Below are the code and all the weights of a small trained network. Each question names an input and a target symbol and asks about switching units off, where a switched-off unit gives its printed mean instead of its output.

import numpy as np


def w(rows, s, z=0):
    codes = np.array(rows[::2]) - 128.0
    scale = np.full(codes.shape[1], s)
    scale[-1] = z or s
    return codes * scale


def f(y):
    return y / 2 * (1 + np.tanh(0.7978845608 * (y + 0.044715 * y**3)))


def softmax(a):
    e = np.exp(a - a.max(-1, keepdims=True))
    return e / e.sum(-1, keepdims=True)


def log_softmax(a):
    a = a - a.max(-1, keepdims=True)
    return a - np.log(np.exp(a).sum(-1, keepdims=True))


def net(x, mask):
    ids = ['ΦΨβδζθ'.index(c) for c in x.split()]
    T = len(ids)
    res = E[ids] + P[:T]
    q, k, v = (res @ M[0].T for M in (Q, K, V))
    z = softmax(np.where(np.tri(T) > 0, q @ k.T / 3**0.5, -1e9)) @ v
    res = res + np.where(mask[0], z, O[0][:, -1]) @ O[0][:, :-1]
    y = f(res @ A[0][:, :-1].T + A[0][:, -1])
    res = res + np.where(mask[1:9], y, B[0][:, -1]) @ B[0][:, :-1]
    return log_softmax(res[-1] @ U[:, :-1].T + U[:, -1])


Q, K, V, O, A, B = {}, {}, {}, {}, {}, {}
E = w([
[72,12,130,197,152],'Φ',
[252,49,87,87,136],'Ψ',
[190,40,214,137,177],'β',
[127,75,43,120,150],'δ',
[96,113,167,108,51],'ζ',
[143,142,176,37,133],'θ',
],0.016)
P = w([
[117,255,142,229,113],'0',
[121,102,63,134,210],'1',
[165,110,61,152,218],'2',
[157,91,59,154,222],'3',
[121,109,60,100,195],'4',
[123,110,63,106,201],'5',
[130,101,76,107,202],'6',
[112,108,76,85,194],'7',
[136,120,89,64,204],'8',
[97,143,78,57,201],'9',
],0.0072)
Q[0] = w([
[155,215,158,223,9],'H0',
[152,10,106,59,88],'H0',
[108,56,163,81,125],'H0',
],0.012)
K[0] = w([
[171,65,129,95,245],'H0',
[199,106,151,142,48],'H0',
[160,161,132,217,63],'H0',
],0.013)
V[0] = w([
[100,211,7,135,127],'H0',
[223,194,196,24,129],'H0',
[203,48,73,127,83],'H0',
],0.014)
O[0] = w([
[255,53,184,159,95,1],'H0',
[117,12,60,45,98,189],'H0',
[208,172,96,91,184,137],'H0',
],0.013,0.0088)
A[0] = w([
[99,159,55,135,103,119],'N0',
[137,81,117,197,181,139],'N1',
[212,109,74,144,129,158],'N2',
[143,149,179,64,109,71],'N3',
[140,90,246,115,169,171],'N4',
[93,122,191,164,90,255],'N5',
[92,168,167,162,131,97],'N6',
[170,162,184,157,143,135],'N7',
],0.012,0.0036)
B[0] = w([
[128,125,159,167,147,254],'N0',
[157,168,96,97,152,179],'N1',
[151,166,156,143,82,209],'N2',
[135,124,84,171,125,140],'N3',
[5,147,104,143,128,202],'N4',
[168,161,224,106,120,161],'N5',
[173,78,132,66,155,164],'N6',
[133,15,59,157,131,182],'N7',
],0.016,0.01)
U = w([
[144,102,166,135,209,2],'Φ',
[165,194,78,72,145,205],'Ψ',
[54,190,110,88,226,176],'β',
[121,124,132,226,125,86],'δ',
[94,105,254,169,94,166],'ζ',
[73,88,105,53,78,21],'θ',
],0.0053,0.0052)

Each question gives the input, a string of symbols that net reads in full, and the target symbol t.
The units are the heads (3 rows each of Q, K, V and O) and the neurons (one row each of A and B). Each row of codes is followed by its name. A weight is (code - 128) times the scale printed after its matrix; where a second scale follows, it is the last column's (O, A, B and U).
mask holds one flag per unit, heads first, then neurons. A switched-off unit (its flag False) gives its mean, the last column of its rows in O or B, instead of its output. The means were averaged over made-up inputs and are rounded, as every weight is.
A unit's drop is (log p(t) with every unit on - log p(t) with that unit switched off) / (log p(t) with every unit on - log p(t) with every unit switched off).
The circuit of an input: a set's keep is (log p(t) with only the set's units on - log p(t) with every unit switched off) / (log p(t) with every unit on - log p(t) with every unit switched off). Starting from all 9 units, units are removed one at a time, each time the one whose removal leaves the highest keep (on an exact tie, the one counted first), for as long as the keep stays at least 0.8.
units of the circuit, in order: the units of the circuit, biggest drop first
k most important neurons: the k neurons with the biggest drops, biggest first
drop when u is switched off: that unit's drop, to one decimal
input δ β Φ, target δ: 3 most important neurons : (N7, N4, N2)
input ζ β β β δ β ζ, target ζ: units of the circuit, in order : (H0, N1, N5)
input Ψ β θ δ, target Ψ: units of the circuit, in order : (H0, N2)
input Φ Ψ θ Ψ θ θ θ Φ β β, target Φ: 3 most important neurons : (N6, N7, N5)
input δ δ Ψ, target δ: units of the circuit, in order : (H0, N7)
input δ Ψ β θ, target δ: units of the circuit, in order : (H0, N7)
input Φ θ δ β Φ, target Φ: units of the circuit, in order : (H0, N6)
input ζ β θ Φ ζ δ Ψ θ Φ, target ζ: units of the circuit, in order : (H0)
input ζ Ψ θ δ θ Ψ Φ ζ, target ζ: 2 most important neurons : (N1, N5)
input Ψ δ δ β, target Ψ: drop when H0 is switched off : 0.9
input Ψ ζ β Ψ θ δ θ Ψ ζ ζ, target Ψ: drop when H0 is switched off : 1.0
input Ψ θ β Ψ δ ζ, target Ψ: drop when N4 is switched off : 0.2
input Φ β θ Φ Ψ, target Φ: drop when H0 is switched off : 1.0
